Below are the code and all the weights of a small trained network. Each question names an input and a class and asks about switching units off, where a switched-off unit gives its printed mean instead of its output.

import numpy as np


def w(rows, s, z=0):
    codes = np.array(rows[::2]) - 128.0
    scale = np.full(codes.shape[1], s)
    scale[-1] = z or s
    return codes * scale


def f(y):
    return np.maximum(y, 0)


def log_softmax(a):
    a = a - a.max(-1, keepdims=True)
    return a - np.log(np.exp(a).sum(-1, keepdims=True))


def net(x, mask):
    res = np.array(x, float).reshape(1, 3) / 4 @ E
    y = f(res @ A[0][:, :-1].T + A[0][:, -1])
    res = res + np.where(mask, y, B[0][:, -1]) @ B[0][:, :-1]
    return log_softmax(res[-1] @ U[:, :-1].T + U[:, -1])


A, B = {}, {}
E = w([
[79,101,75,189,152,141,236,82,51,97,94],'x0',
[156,248,70,75,148,168,150,251,127,77,93],'x1',
[89,177,215,168,167,157,91,151,150,162,24],'x2',
],0.011)
A[0] = w([
[141,109,117,155,123,174,114,106,115,113,14,100],'neuron 1',
[139,67,144,140,125,131,109,60,132,135,172,26],'neuron 2',
[100,134,86,154,161,101,210,126,119,135,117,100],'neuron 3',
[87,167,169,126,132,115,148,166,120,140,54,102],'neuron 4',
[119,89,120,144,122,154,99,165,123,121,127,15],'neuron 5',
[171,185,150,78,121,139,39,248,145,122,183,158],'neuron 6',
[143,155,120,111,140,116,100,179,126,131,147,36],'neuron 7',
[147,98,66,115,144,125,147,111,117,118,224,139],'neuron 8',
[142,108,120,122,116,118,159,121,132,112,162,117],'neuron 9',
[108,109,232,165,146,123,66,91,136,149,44,190],'neuron 10',
[101,149,144,145,157,125,75,167,148,159,89,1],'neuron 11',
[132,51,143,122,131,104,109,40,137,143,229,255],'neuron 12',
],0.014,0.0018)
B[0] = w([
[138,169,174,169,174,149,168,123,111,96,129,184],'neuron 1',
[45,118,187,135,108,120,57,189,102,114,172,191],'neuron 2',
[117,130,95,117,122,146,165,160,55,121,54,192],'neuron 3',
[122,106,160,198,142,80,223,82,138,152,237,201],'neuron 4',
[76,87,57,165,169,158,135,53,187,189,155,130],'neuron 5',
[103,163,70,77,190,99,123,206,246,160,58,249],'neuron 6',
[135,99,71,132,167,127,138,134,197,150,117,168],'neuron 7',
[156,86,85,52,54,147,131,98,78,122,188,197],'neuron 8',
[158,157,106,161,72,147,84,194,101,89,130,159],'neuron 9',
[153,147,194,109,123,153,101,37,179,130,75,247],'neuron 10',
[221,94,135,81,72,148,140,68,119,92,169,192],'neuron 11',
[83,84,111,196,116,92,2,144,70,155,196,230],'neuron 12',
],0.015,0.021)
U = w([
[127,167,113,189,192,166,251,120,90,99,117,66],'0',
[132,58,92,119,72,115,75,145,104,130,254,190],'1',
[97,77,214,150,108,138,11,62,139,167,106,181],'2',
[182,146,177,143,162,149,159,55,174,132,149,29],'3',
[151,109,67,89,86,210,181,127,52,66,99,254],'4',
[158,144,68,59,176,105,131,169,203,166,108,90],'5',
],0.009,0.0023)

Each question gives the input, the list of numbers given to net, and the class t.
The units are the neurons (one row each of A and B). Each row of codes is followed by its name. A weight is (code - 128) times the scale printed after its matrix; where a second scale follows, it is the last column's (A, B and U).
mask holds one flag per neuron, in row order. A switched-off neuron (its flag False) gives its mean, the last column of its row in B, instead of its output. The means were averaged over made-up inputs and are rounded, as every weight is.
A unit's drop is (log p(t) with every unit on - log p(t) with that unit switched off) / (log p(t) with every unit on - log p(t) with every unit switched off).
The circuit of an input: a set's keep is (log p(t) with only the set's units on - log p(t) with every unit switched off) / (log p(t) with every unit on - log p(t) with every unit switched off). Starting from all 12 units, units are removed one at a time, each time the one whose removal leaves the highest keep (on an exact tie, the one counted first), for as long as the keep stays at least 0.8.
circuit, biggest first: the units of the circuit, biggest drop first
top k neurons: the k neurons with the biggest drops, biggest first
drop when u is switched off: that unit's drop, to one decimal
input [1,6,7], class 3: circuit, biggest first -> neuron 4
input [2,6,5], class 0: top 2 neurons -> neuron 4; neuron 10
input [2,-5,-1], class 1: top 2 neurons -> neuron 10; neuron 12
input [8,-5,7], class 3: circuit, biggest first -> neuron 10; neuron 1; neuron 12
input [1,5,4], class 0: circuit, biggest first -> neuron 4; neuron 12
input [3,-5,8], class 3: circuit, biggest first -> neuron 12; neuron 1
input [4,-7,-1], class 1: top 2 neurons -> neuron 12; neuron 8
input [7,-3,1], class 4: top 4 neurons -> neuron 3; neuron 4; neuron 10; neuron 6
input [8,6,-1], class 0: top 4 neurons -> neuron 11; neuron 1; neuron 12; neuron 8
input [6,3,1], class 0: drop when neuron 4 is switched off -> 0.0
input [3,-1,3], class 3: drop when neuron 12 is switched off -> 0.5
input [7,8,-1], class 0: drop when neuron 11 is switched off -> 0.1
input [-5,4,5], class 5: drop when neuron 6 is switched off -> 3.2
input [-7,2,7], class 5: circuit, biggest first -> neuron 6
